Below are the code and all the weights of a small trained network. Each question names an input and a class and asks about switching units off, where a switched-off unit gives its printed mean instead of its output.

import numpy as np


def w(rows, s, z=0):
    codes = np.array(rows[::2]) - 128.0
    scale = np.full(codes.shape[1], s)
    scale[-1] = z or s
    return codes * scale


def f(y):
    return y / 2 * (1 + np.tanh(0.7978845608 * (y + 0.044715 * y**3)))


def log_softmax(a):
    a = a - a.max(-1, keepdims=True)
    return a - np.log(np.exp(a).sum(-1, keepdims=True))


def net(x, mask):
    res = np.array(x, float).reshape(1, 7) / 4 @ E
    y = f(res @ A[0][:, :-1].T + A[0][:, -1])
    res = res + np.where(mask, y, B[0][:, -1]) @ B[0][:, :-1]
    return log_softmax(res[-1] @ U[:, :-1].T + U[:, -1])


A, B = {}, {}
E = w([
[171,189,119,120,25,125,45],'x0',
[147,84,140,167,175,181,58],'x1',
[74,149,4,120,113,203,125],'x2',
[41,97,140,89,133,80,63],'x3',
[205,93,40,136,165,32,107],'x4',
[128,122,126,127,125,128,128],'x5',
[175,136,139,2,168,150,120],'x6',
],0.0055)
A[0] = w([
[97,154,189,130,108,179,140,57],'n1',
[114,131,122,124,141,115,125,169],'n2',
[96,154,38,121,123,179,126,29],'n3',
[151,178,133,131,85,120,74,54],'n4',
[164,151,134,39,158,163,118,79],'n5',
[45,101,131,93,146,68,66,59],'n6',
[106,147,130,72,63,74,209,65],'n7',
[117,123,136,141,139,137,135,22],'n8',
[170,84,77,122,132,83,122,78],'n9',
[141,106,125,111,113,136,139,40],'n10',
[104,176,188,134,133,162,141,113],'n11',
[171,183,135,114,29,131,37,9],'n12',
[160,128,138,57,145,146,128,40],'n13',
[153,112,149,162,171,169,70,48],'n14',
[148,96,135,154,160,183,71,113],'n15',
[105,135,127,233,90,95,127,30],'n16',
[95,131,188,118,91,193,146,41],'n17',
[84,140,127,244,105,107,144,53],'n18',
[57,112,144,83,130,78,55,96],'n19',
[96,135,176,123,104,185,135,46],'n20',
[75,154,23,110,137,182,127,10],'n21',
[161,113,222,147,131,80,125,30],'n22',
[92,177,121,99,95,66,208,83],'n23',
[154,77,151,169,174,200,40,69],'n24',
[209,139,127,160,111,176,170,68],'n25',
[113,118,154,119,91,161,130,34],'n26',
[178,106,86,133,146,77,117,64],'n27',
[171,136,218,140,130,82,127,41],'n28',
[150,146,114,46,164,132,116,52],'n29',
[86,123,129,134,220,122,203,39],'n30',
[90,129,163,117,100,184,141,40],'n31',
[179,123,56,154,162,47,109,9],'n32',
[157,165,220,141,152,61,131,31],'n33',
[206,134,122,148,117,167,185,96],'n34',
[202,172,123,164,145,157,177,81],'n35',
[172,128,145,24,147,164,128,32],'n36',
[84,74,131,131,207,135,197,3],'n37',
],0.011,0.0071)
B[0] = w([
[107,187,127,134,159,114,96,188],'n1',
[151,140,148,117,108,119,81,204],'n2',
[122,72,57,104,135,161,93,203],'n3',
[166,107,121,168,170,161,182,162],'n4',
[102,86,159,157,116,55,127,205],'n5',
[85,129,178,136,107,206,136,186],'n6',
[154,160,87,81,103,121,190,197],'n7',
[88,110,104,170,181,153,207,65],'n8',
[115,193,134,119,172,127,101,187],'n9',
[96,115,113,157,157,153,187,62],'n10',
[134,172,141,109,146,95,62,222],'n11',
[255,91,160,166,186,149,137,252],'n12',
[84,84,120,158,148,98,169,127],'n13',
[113,137,91,99,135,154,228,133],'n14',
[145,150,108,97,89,96,160,215],'n15',
[80,57,156,124,165,75,186,190],'n16',
[111,191,128,125,174,121,100,192],'n17',
[93,66,185,112,131,39,130,243],'n18',
[98,133,194,116,88,190,146,222],'n19',
[97,177,120,142,173,132,127,165],'n20',
[98,72,50,79,152,162,81,224],'n21',
[86,82,48,101,138,168,107,203],'n22',
[161,149,124,40,106,114,180,201],'n23',
[161,152,98,49,110,105,207,235],'n24',
[92,114,175,128,98,193,132,185],'n25',
[77,136,100,165,198,164,175,95],'n26',
[100,194,128,120,180,127,128,180],'n27',
[116,95,51,123,129,162,84,211],'n28',
[75,112,136,165,129,78,147,146],'n29',
[236,106,159,165,165,148,129,218],'n30',
[88,172,108,129,185,145,146,154],'n31',
[98,198,133,129,215,101,97,198],'n32',
[116,89,44,122,115,152,83,214],'n33',
[105,125,189,106,92,177,107,212],'n34',
[92,131,179,114,92,187,129,200],'n35',
[93,65,155,133,149,62,138,183],'n36',
[191,101,141,194,180,184,166,204],'n37',
],0.034,0.0024)
U = w([
[117,91,84,124,130,143,88,102],'0',
[115,173,136,140,161,114,104,117],'1',
[178,107,144,170,146,137,133,127],'2',
[101,90,151,146,124,75,133,111],'3',
[138,124,140,126,110,121,105,254],'4',
[111,124,167,128,99,160,115,95],'5',
[147,141,113,101,104,110,159,108],'6',
[115,164,82,247,46,103,127,91],'7',
],0.012,0.018)

Each question gives the input, the list of numbers given to net, and the class t.
The units are the neurons (one row each of A and B). Each row of codes is followed by its name. A weight is (code - 128) times the scale printed after its matrix; where a second scale follows, it is the last column's (A, B and U).
mask holds one flag per neuron, in row order. A switched-off neuron (its flag False) gives its mean, the last column of its row in B, instead of its output. The means were averaged over made-up inputs and are rounded, as every weight is.
A unit's drop is (log p(t) with every unit on - log p(t) with that unit switched off) / (log p(t) with every unit on - log p(t) with every unit switched off).
The circuit of an input: a set's keep is (log p(t) with only the set's units on - log p(t) with every unit switched off) / (log p(t) with every unit on - log p(t) with every unit switched off). Starting from the 12 units with the biggest drops (on a tie, the unit counted first), units are removed one at a time, each time the one whose removal leaves the highest keep (on an exact tie, the one counted first), for as long as the keep stays at least 0.8.
circuit, biggest first: the units of the circuit, biggest drop first
top k neurons: the k neurons with the biggest drops, biggest first
drop of u: that unit's drop, to one decimal
input [-6,6,6,-1,7,7,-6], class 1: top 3 neurons -> n32, n9, n27
input [0,6,-1,5,2,4,-7], class 3: top 2 neurons -> n18, n16
input [0,0,5,6,3,-5,3], class 5: circuit, biggest first -> n19, n6
input [-7,-6,-4,0,7,-7,3], class 1: circuit, biggest first -> n32
input [1,-8,-3,-8,-5,2,3], class 5: circuit, biggest first -> n34, n35
input [7,-6,5,-7,-6,0,1], class 2: top 2 neurons -> n12, n4
input [-2,-7,-1,-2,-4,7,-7], class 3: top 3 neurons -> n18, n16, n24
input [-8,7,3,-1,-1,-8,7], class 2: top 2 neurons -> n37, n30
input [7,2,-4,8,-7,5,5], class 5: top 2 neurons -> n19, n6
input [-2,2,-2,-7,5,4,-2], class 5: circuit, biggest first -> n35, n34
input [-1,6,-2,-6,6,4,5], class 1: circuit, biggest first -> n32, n27
input [5,7,-2,-3,2,5,5], class 6: top 3 neurons -> n24, n15, n14
input [7,-8,1,6,2,-3,-7], class 6: top 2 neurons -> n23, n7
input [-8,-4,8,7,3,8,-4], class 0: circuit, biggest first -> n21
input [2,-6,-2,1,-2,1,-1], class 6: circuit, biggest first -> n7, n23
input [-4,-2,0,1,-8,-1,-8], class 1: top 2 neurons -> n17, n1
input [6,-6,-6,2,6,5,7], class 3: top 4 neurons -> n36, n5, n29, n13
input [0,-5,2,4,4,-2,0], class 6: circuit, biggest first -> n23, n7
input [-7,-5,-5,2,5,6,-2], class 2: top 2 neurons -> n30, n37
input [-4,-7,3,-1,-2,0,1], class 6: top neuron -> n23
input [8,-3,-7,-8,7,-7,3], class 2: top 2 neurons -> n12, n4
input [7,-6,6,-6,3,0,7], class 2: top 3 neurons -> n12, n4, n18
input [4,7,-4,-3,-4,-3,3], class 6: top 3 neurons -> n24, n14, n15
input [2,-7,1,4,-1,-1,3], class 6: drop of n7 -> 0.3
input [3,-6,8,-5,-3,3,2], class 0: drop of n21 -> 0.2
input [4,-2,8,7,7,-6,-6], class 0: drop of n21 -> 1.0
input [-7,-1,-6,6,3,2,-4], class 2: circuit, biggest first -> n37
input [5,-1,7,2,-6,3,-2], class 0: drop of n21 -> 0.4
